Each row is followed by its class number.
[ -84 -232  363 -302  424  581  204 -737   50  269  127  234 -247  -26
 -164   93  -56   66  -19   15 -597 -238   -5   16   77  316 -363   -3
  304  129  125  231  110   81 -304  165 -324  442  355   41 -418]  3
[ 246  114    3  120  220  -86  189  -25  -84  188  155  213   62   74
 -161   47  143   49 -397  110  215 -641   13  123  169   96  146 -101
  197  253   61  -11 -134  157 -299 -421 -138 -121 -124  -77 -142]  3
[ 113  -36 -250 -378   67   88  -57  192   73  183   25  -94 -128  149
  134 -182  350  -52   69   64  203  146   68 -252  168  305 -142  -11
 -246  -31  109  190   90 -140  180   16  184 -127   49 -280 -137]  9
[ 154 -456  294 -172  -94 -368 -213   26  -78  320 -287 -391 -101  -83
  214  224 -362  118  201  -62  356 -157  -60  -81   10   19 -391   58
 -224 -204  236 -217   24 -159  280  -68  242  104    6  215 -237]  6
[-177  532 -187  163 -180  318  -91  -46  115 -544  159  335  -23 -128
  271  179 -140 -131 -196 -254 -215  648  -41  129 -478 -164  161   87
  178 -182  122  225  241  -32  269  300   39  206   52  183  314]  7
[ 284  -80 -109 -481   60  -57   77   55 -181  335   83  -66  -53   42
   59   57  358   34 -178  321  213 -213    1   26  113   88   64 -100
   38  -12  -91   78 -151  -43 -206 -176  105 -255   76 -302 -202]  5
[ 219  -51  -54  -38  188  230  -95 -141   59  109   91  272  -65  169
 -265   20   85  304 -109  114 -171  -35   54  169  -28  195 -157  126
  264  174  -71 -172  -18  328 -199 -203 -183  128   96   98   63]  7
[ -86  206 -105  -99  -23  265   77 -141   38 -187  -46   88   13   56
  120  -69 -107 -113  295  -26 -235  398   28 -218  -40   53 -230   43
   85    9  -43  198  252   28  248  383  -17   43  -88    2  182]  0
[ -99  267   18   91  113   22   97 -469   49   73  103   39 -105  266
   24 -108 -154  -58  -21   71 -182  -81 -189   18   64  235   50   44
  125 -154   54  186   48 -177 -119  128  -35   74   89 -248 -146]  9
[ 346  252 -209   25  165   50 -218 -107  -18   65 -156  192   43  -11
  212  335  -82  170 -222   99  282 -741  -66  187 -137 -154  -57  164
 -101 -214  134 -170  104  234   25 -489  332   60   30  383   53]  4
[  45 -297  131  299  -53 -108 -136 -115 -263  395 -115   59  136  170
  -51  300 -478   65  189  -65  115 -228 -125  134  147  -56 -149  396
   95  -51  -81 -166   85  -97  191  -17  291  173   17  658   63]  5
[-137 -567  -68 -382  271   34   -4 -358   -7  194  352  -71 -336 -236
  -56  177 -149 -207   54  -27  -64  137  516  -92  161  290 -238 -100
 -191  -49  359  498 -156 -367  -31   25    9  261   31 -390 -478]  1
[ -77  437 -112  -86 -303  542  169  115  -56 -134  118  -60  -75 -197
 -153 -254  443  -74  221   13 -438  357  199   30 -205 -198   -3 -497
   15 -233 -169  315 -375  -76 -215 -225 -211  285   48  255   55]  6
[ 358 -130 -278 -184 -121 -538 -232  200 -296  193   21 -469  114   84
  -78 -229  323   97 -461  -68  156  351   16  109  -42  -34   31 -393
  163   67 -159  100 -174 -246   42 -257  256 -268  -27 -283  -47]  3
[ -60 -237  106 -366  135   -2  -57 -142  -67  370  298 -120 -110 -230
   29  459  190  -65   85  154  509 -734  234  -39  245  222 -110   92
 -268 -146  448   85  -46 -229  274 -330   39 -218  311  -79 -191]  8
[ 273 -629  371   53  188 -299 -339 -562    5  428    7 -205   71 -217
  117  340 -478   99  -26 -342  119 -315  471  154  -73   81 -545  186
  -20  347  356 -183  186  140  173 -292  251  208  -62  167  -16]  4
[  15  -23 -138 -137  263  472   50 -138 -156  195 -158  204  -30   14
  -50  246  270  116 -118  247  -78 -489  -85  216   47 -336  -59  -58
   63 -149  -17  -63  -34  259 -156  -79   63   53  136  145 -309]  7
[-135  -53  109  171  327   12  -63 -278   49 -248  173  176 -150 -174
   17   11 -296    6 -264 -148  -24 -197  226  -96 -157 -114  147   89
  107  -25  310  115    3 -107  -65  -50    5  484  -92  127 -251]  7
[-157 -210  258  -28  251  -63 -131 -877  278  162  421 -125 -309 -206
 -184  301  -92  -90   89   -7 -397 -156  413  -17  196  364 -285  118
 -100  292  180  116 -101 -205 -151 -246 -151  232   27 -312  118]  9
[-226 -318   87  112  348  279 -163 -762   56  241  469 -102 -281 -167
 -230  374 -105  -70   59 -413 -499  -57  511   21  253  165 -750   -6
   50  197  132  197  -11   55 -145 -282  -56  749  168  -87 -254]  2
[  48  360 -102  225   17  276  216 -222   66  -29  215    4 -148  -15
   -1  149  -86  -18  281  180  134 -241  -23 -227   31   76 -210    1
   23 -134  152  155  -99 -257  -27 -268   -8   82  260   74   61]  0
[  68 -362 -155   26   -7  337 -144  121 -347    8 -232  -38   91  296
  -99  -76 -481   33   28  201 -289  362 -206   19   55 -663  116    2
   27 -104 -194  -23  -33   -9 -103  332  253  223   26  252  -68]  9
[ 182  272 -246 -111 -246  -88   89 -383   52  -28  324  -48 -128 -130
 -135  232    7  -93 -230  812   16  -93   66  260   -8   32  398 -230
  147    5  333  216 -574 -439  -97 -144  -46 -369 -114 -704  363]  4
[ 110 -407  -88  -85 -126 -437 -187  278  132   22  127 -252   15  160
   87  115 -168 -141  -21 -111 -200  701   23  -41   78  484 -416   57
    7  214  -34  211   69 -104  180  237  -46 -243   17 -224   12]  5
[  68 -488 -413  -36 -261 -148 -159  665 -424  218 -154   17   70  234
  -74  404  -21 -106 -305  308  -83  745  -35  310   97 -267  133 -245
  -34   12 -181   44 -336 -171  -89   39   87 -394 -207 -143  242]  2
[  75  155 -141  202  -17  471 -159  253 -315 -130  128   78  108   88
  124 -193  191  -58 -204  -69   46  118   68  -15 -427 -547  361 -205
   25  -41 -118 -174 -142  315   20  -34  158  237 -450   48  247]  8
[   9  225 -263  332 -110  155  245  283  -68  256 -227  179  114  356
 -131   14   74   53  279  452   16    2 -303 -131  246 -350  -39   80
   83 -268 -273  -47   -4  -24 -386 -347  147  -79  296  233  269]  9
[ -92  -88 -169  147 -307  320 -330   67 -139 -276  -78  -76   98  226
  -16  -54 -430  -92  432 -223 -279  865    7 -210 -168 -117 -206  176
    2   34  -25 -102   82  137  215  319  125  291 -190   51  564]  1
[  94 -261 -127  284  215 -295 -253   34   96  -61 -307   80  -13  253
  -62  -84 -440  157  -16 -131  -67   58 -126 -173  -60  120 -380  137
 -101  -30   62 -197  166  225 -129 -284  126  155  -68  255  -30]  3
[  40 -340 -205  -18   41 -162 -112  217 -150  217 -175  121   16   54
  -41  158 -191   75 -189  253  -89  165  -96  207   69 -102 -134  -78
  102 -120  -80  127    4  -35   82   63  131  -32  128  214   35]  2
[ -13  -68 -115 -144  113   81  -37 -117  147  158  315  -11 -190 -207
  -85  177  398  119 -370   26 -109 -202  162  155  172  109    2 -236
   46    0   82   93 -332 -101 -201 -466 -193   22  -75 -213 -261]  8
[ 401 -215 -171 -242   90  130 -229  621 -203  100 -307 -130   69   71
  248 -259  260  240 -405  137  236   54  -89  -31 -375 -245  332 -227
  -81   91    4 -186 -193   70 -264 -206  122 -217 -165   -9 -179]  5
[  31 -219  238 -504  114  143  202  -21 -352  251  152   70  -65  -98
   48  240  124  -12 -437  228  117 -155  108   39  270 -252  429 -362
   91 -149 -155  316  -82 -168 -288 -169   54  -35  285 -216 -169]  8
[ 179  -99 -295 -363 -358 -177  -15  504   12   87 -317 -160   15 -269
  157 -103  -19  215  126  204  443  232 -120   40  -72 -272   80  -92
  -55 -388  138  -49   -7 -198  206 -233  278 -228  378   92 -126]  3
[  84   62 -219   20   -2   89  -58 -113   31 -105  127    8  -27 -165
  -67   38    8 -145  -96  -83    6 -195  -58  136 -178  103 -112   90
   92   14  325  -71 -224  -39  -51   26 -126  -94   12 -180 -133]  0
[ -47  -38  135 -388  -99    6   37 -250 -170  326  369 -129 -155  -36
   30  457  482 -135 -184 -140 -282  -93  154  404  342  264  -94 -121
   88  206 -188  206 -152 -163  162   84 -193 -113  -13 -266  -50]  1
[-111  105 -207 -101  390  312 -185 -768    5   84  268  110 -362  -49
 -249  218  -60  -56 -113    9 -322 -355   49  133   62  204 -488   41
   63 -247  299  334   28 -166   80 -194  -75  166  352 -216 -186]  5
[ -37 -226    6 -206    4  356 -327   -8 -514   -5 -171   68  -14  -87
  -17   66 -126  121 -241  346  -57   79 -113  353 -483 -757  353  -94
 -151 -270   -8  -93 -167  -40  204  347  160  -96 -159  129  -48]  5
[-164  -89  130  -59   49  176   -5 -544  137  354  403 -128 -171 -180
  -91  502   26  -76  165 -179 -421  -82   30  166  205  362 -590  291
  -54   88    9  173   67 -322   80  -55 -138   83  336   98 -134]  6
[ 188  -39 -306  215   58   37  305  -26  320 -110 -167  133   84  -53
 -192   -3  -52   46  164 -284 -134 -139 -347  -68  158  241 -329  298
  524   53   -3 -207   38  -84 -203   42 -322  -20  458  414  161]  5
[ 146 -336 -134   70   25 -115   67  131   28  201 -278 -172   39  104
 -239 -170    5  218  246  -86   48  375 -272   -1    4   44 -323   31
  177 -175 -182  -79  119 -202  100  113  -24 -194  255  362 -282]  5
[  69 -206 -123 -102   43 -514 -107   91  -37  505  -88  210 -130   45
   44  342   21  260 -201  511  864 -587  245  286  412  -38  275  167
 -108 -171  397 -144   21 -139  357 -577  318 -429   32 -317   40]  2
[ 182  322 -498 -336 -104  -50 -150   76  117  120   75   -2 -152  -54
  211  153  596  101 -192  347  193  210   65  180  -77  -32  111 -196
  115 -283  154  348  -43 -210  -83 -483  267 -287  389 -153  -68]  4
[  89  410   38  141   98  167  187  -64  106 -114  -34  313   19  101
  264  192  231  -43 -195  112  165 -564  -92  -66   62  -63  388  111
  144  117   73 -141  -35  224 -192  -61   22  205 -326   17  247]  6
[-135 -369   35   79  -97  189  189  193  -82  178  125  133   43  138
 -189 -153    0  -72  335  -56 -200  362  202 -240  298   84 -290  -43
  -73  138 -313   89 -107  208 -311   -4   94  387   40  170  -47]  1
[ -59 -236   65   47  -93 -327 -339 -157  -59   34   34 -123   -2  -35
  -14  164 -416  -17  201   43 -196  419  188   73 -346    7 -224  337
  -58  -16  180   27    0 -190  -36   15   54   98   80   -9  207]  6
[-240 -241  283   35 -131 -222 -121   65 -109  170 -157   17  126  165
   17  169  -59   17  178  164   28  214  118  -57  125  -22  -27  144
 -107    8 -119  -67   54   18  125  342   80   45 -231   95  178]  7
[ -67  298   23  -56 -166  160   -1   11  222 -176  312 -214   -9  -96
  144  -61  124 -159  533 -192  200   60  349 -353   35  210 -154   78
 -395   58  235   30   60   46  404  -48 -148   52 -355 -186  283]  9
[  51    8  -91 -247  -52   54  111   36 -240  -31 -230  119   13  230
   89 -220   51  -24 -335  311 -174  199 -321   38    7  -31  510 -127
  342  -58 -293   88 -184 -250 -214  512   48 -223  -38 -180   55]  1
[ -92   32  -52 -160  -86  372   84  285  176   35  195  183  -42 -282
   23   19  375   22 -105   85  195 -268  161   41  102 -105  105 -130
 -195  -38  259    2 -185  205    1 -271   16  147  -46  -43 -328]  8
[  92 -215   89 -198  120   55 -103  -75  148  128   -4  274   49 -261
   89  310 -454   87  -52 -115  226 -276   67  141   -8   69  -98  308
   28   45  264 -175  413  311  243 -102  132  222  246  138  102]  8
[-151 -138    3 -247   87  302  122 -222  251  -96  240  -44 -288 -253
 -105 -126    1  -58  -55 -102 -382  136  381   -7  244  257 -183 -282
   56  215   96  218 -113 -118  106   30 -272   55  109 -372 -214]  6
[  38  341  -61  119 -162   68  357  -33  -10   13   55 -110   96 -110
 -160 -229  -29 -116  313   48  291 -384   50 -388  207  -38   54   44
  -27 -192   -6 -105 -171 -212 -209 -482  134   34   76 -114  113]  8
[ 108  446 -107  128 -357   44  -22   66   18  158  -85  -66   -3   56
  215  189  115   64  138  172  633 -221  111   38   80 -334  312  132
 -131 -329  286 -179  -73 -228  223 -461  435  -19 -191   94   12]  7
[ 185  -76 -282  138  123  -83   25  -64  -29 -121 -165  -92   95   81
   19  -77   31    5 -203 -322  -57  281 -139  123 -176 -207   49 -102
  242  -54   13   32  236  -27   26 -138  189  -89  193   71    3]  1
[  74  269 -133   36   46 -192  148  -38  282  -16 -113  -99   -3    8
   87  -51  515  140   22 -222   -9 -170 -174   70   69  183 -394 -115
  134 -191  -33  106  166  -46  113 -134 -220 -271  430  182  -73]  0
[  59 -211 -246  -80  -75 -481 -295 -234  191  -27  -18  -32  -90  289
  -16  146 -388 -160   94   79 -234  876   59  -51  127  520 -198  201
   84  127  100  312  134 -220  -30  191  140 -111  -36 -366  259]  0
[ 176  121  -17  224   52 -294  210  -99  147  225   82  214   12  135
  -43   59  -98  132 -110  439  381 -475    9   99   84  116  110   30
   68    4  211 -116 -111   75 -260 -417  -30 -213   19 -165   77]  7
[ -23 -207 -144  -58 -185 -281 -283  374   45   95 -246 -226  -20   91
    9 -164   29  166  144   23  136  532  -94   13  -72 -119  -33  103
 -289    8 -147 -347   93  -61  246  154  174 -167 -209  -55   28]  7
[-260  -61  339  -28 -111  238 -188  158 -292   61  209  170  127  -30
  110  311 -119  -75   74  -46   91  112  213  125 -161 -177   56   13
 -293   93    0  -70  169  343  485  392  -62  236 -458   98  301]  0
[ 286  -89 -110 -417  -61  -40 -118  140  -61  381 -241  -77  -61   74
   -5  -65   -4  140  117  504  389  -62  -75 -221  251  224  140   29
  -45 -246  -27   52  -67 -209 -151 -379  322 -227  165   39   20]  2
[ 113 -619  157 -246  119 -645 -387 -169  -83  386   34 -295  -41  -96
  212  297 -224   30  -84  219   25  116  171  -24  -46   53  -96    2
   -2   67   39  125   28  -80 -317 -267  344  139  225  -56   38]  4
[ 162  120   88  -87 -261  391  177  458 -269  323 -313  -71   89   35
  -39 -331  351  317  220  260  -86  451 -147  198 -378 -314  127 -177
  200  -66 -494 -134 -142  -66 -108  140  -21 -107   68  290 -191]  6
[-196  -79 -401  182   68  345  249  272  -47 -486  -94  344   91  252
 -337  -22   74 -182   16   -7 -654  361 -286  -68  139  -67   53   61
  202  -53 -351  168 -159  -23 -420  364 -268   11  260  371   65]  1
[ 496   36  -21   64 -120 -238 -137  707 -183   97 -238  -43  225  272
  186 -257  245  129 -340  330  669 -103  -10 -217 -163 -244  359 -276
  -87   56   19 -219 -122  327 -199 -565  427 -196 -363    9  189]  1
[  63 -379    6   32  -78   70 -121  183  120  -58  174  112  -57 -234
   11  207 -496  -77   73  -76  489   79  380 -128   29   33 -116   18
 -133   32  609  -40   29  107  427  -74   89  299 -113   14  191]  7
[-197  147  194 -113  145  204  202   44  130  -18  102  375    6  -46
  119  277   56   47  -48  -10  105 -661    4  -64  303    8  275  352
  -94 -150  -22  -88  160   78   19    2  -83  343  -10  290  -86]  8
[ 270 -565  -36 -613  -16 -326  -64  -29  -17  200  150   58 -138 -484
  213  334 -116   14 -431  282  398    4  320  402  -33 -174  416 -257
    6   72  440  174 -138  -79   54 -192   92 -307   91 -255  -43]  7
[ 161  454  157 -219  162  262  376 -139  -33  211 -197   16 -129   -4
  256    2  366  111   30  339  281 -658 -233  -55  -98 -131  308 -155
   16 -264   73    8   55 -123 -196 -389   52 -227  135  158 -356]  6
[  73 -253  349 -229  193 -165 -100 -453  112  592  127   63 -151  -75
  112  625 -168  222  -33   16  297 -899  208  184  384  387 -403  396
  -37  -24  383 -201  166   39  160 -584  108   89  183  131 -408]  0
[ 236 -412  207 -109  -17 -195  103 -134 -135  186 -137 -430  -15    0
  -78 -332 -447 -128  320 -296  195 -250   89 -435  120  232 -664  -96
  -51 -127  348   55  -68 -308    5  -77   59  162  376  151 -196]  1
[ 174 -347  190 -169   84 -462  109 -175  467   -4  167  -29 -105 -174
  164  283 -306  -30 -117 -229  177 -141   65   59  319  400  -64  127
  -89  163  392  108  317  -30  292 -154  -90  -29  133  -74   31]  5
[ 130 -149  -14   31  142  -39 -337 -229 -211  256    5  -16  -13   62
  -14  230 -264  -19 -268  -54  103 -216   77  113  -76  -59 -194   53
  -44   23  270  -52    7   59   13 -214  203  129 -246  -57 -156]  3
[  -3  -88  -58 -312   99  348 -295 -166 -311   -5  202  110  -36  -25
  -67   51  -67  -65 -293  372 -100   44  165   33 -187 -173  237 -184
 -272  -37   67  262 -198   59 -273 -108  182  -26  -19 -255   73]  1
[ 168 -317 -104    1   76   -9 -321 -293 -170   -1 -202 -142  -82   79
 -148  -91 -446  133 -128  -26 -408  275  -75  119  -72 -267 -128    4
  221  169 -149 -180 -158   39 -393  -49  108  125   36  -67  -42]  6
[  88 -200 -161 -373  235 -107   24   38 -393   69  191   21   24 -124
 -245  306  194    7 -581   64   28 -683  -20  435  235  -62   76 -130
   53   48  119   65 -154  -77  281 -127 -158 -392   89 -193 -310]  0
[ 126 -456   91 -390  123 -321 -113 -469 -121  495  160 -203  -43  -54
 -226  -56 -269   30  136  353  130 -266  -42   -1  177  273 -331   58
 -144    7  142  143  -54  -53 -208  -94  139 -150  329 -310 -246]  5
[ 240  202  -33  149  168 -166   29 -162  112   17  -21   55   31   57
  -59  137 -421  -54  270  124  421 -803   15 -336  168  465 -238  396
  -49 -131  298  -48  116 -180   86 -389   55  -90  210  218  265]  4
[ 246  121  242  155  257   66  -24 -565   52  191  -88  139  -54   64
  187  221 -414  204  -89  -59  120 -423 -229  169 -262   14 -297  107
  215  -79  241 -206  399  228  238 -165   39   20  149  245   75]  9
[ 129   43 -141   52 -219  -14  286  269   38 -156  -47  213   81  -59
   51  196 -376 -178  -52  191  103 -105 -370  -80  330  148  115    6
  301  -44   46  136 -180  -56 -128   52 -156 -244  116  -13  303]  6
[ -84    2  353 -147   36  169  176  129  -44  282  142   71   37 -318
  123  -28  253   34   24   66  615 -893  103 -179  266 -147  262  161
 -240 -162  182  -42   49 -127  193 -268  172   61  186  262 -200]  0
[  97  342  144  151 -220 -100  223  185  139  134  127   31  -46  -92
  195   50  -87  119 -163   -1  503 -535    9 -106  325  252  -11 -114
   98  -95  148  -10  -39 -225  371 -434   23 -113   69  136    5]  3
[-165  216  261 -111  258  184   99 -137   29 -241  215   53  -16 -216
   69  -29  223  -83 -213 -491 -113 -698   32  -91  -66  189  -20  225
   56   48  124 -117  133  -91  176  111 -334  125  269  191  -79]  9
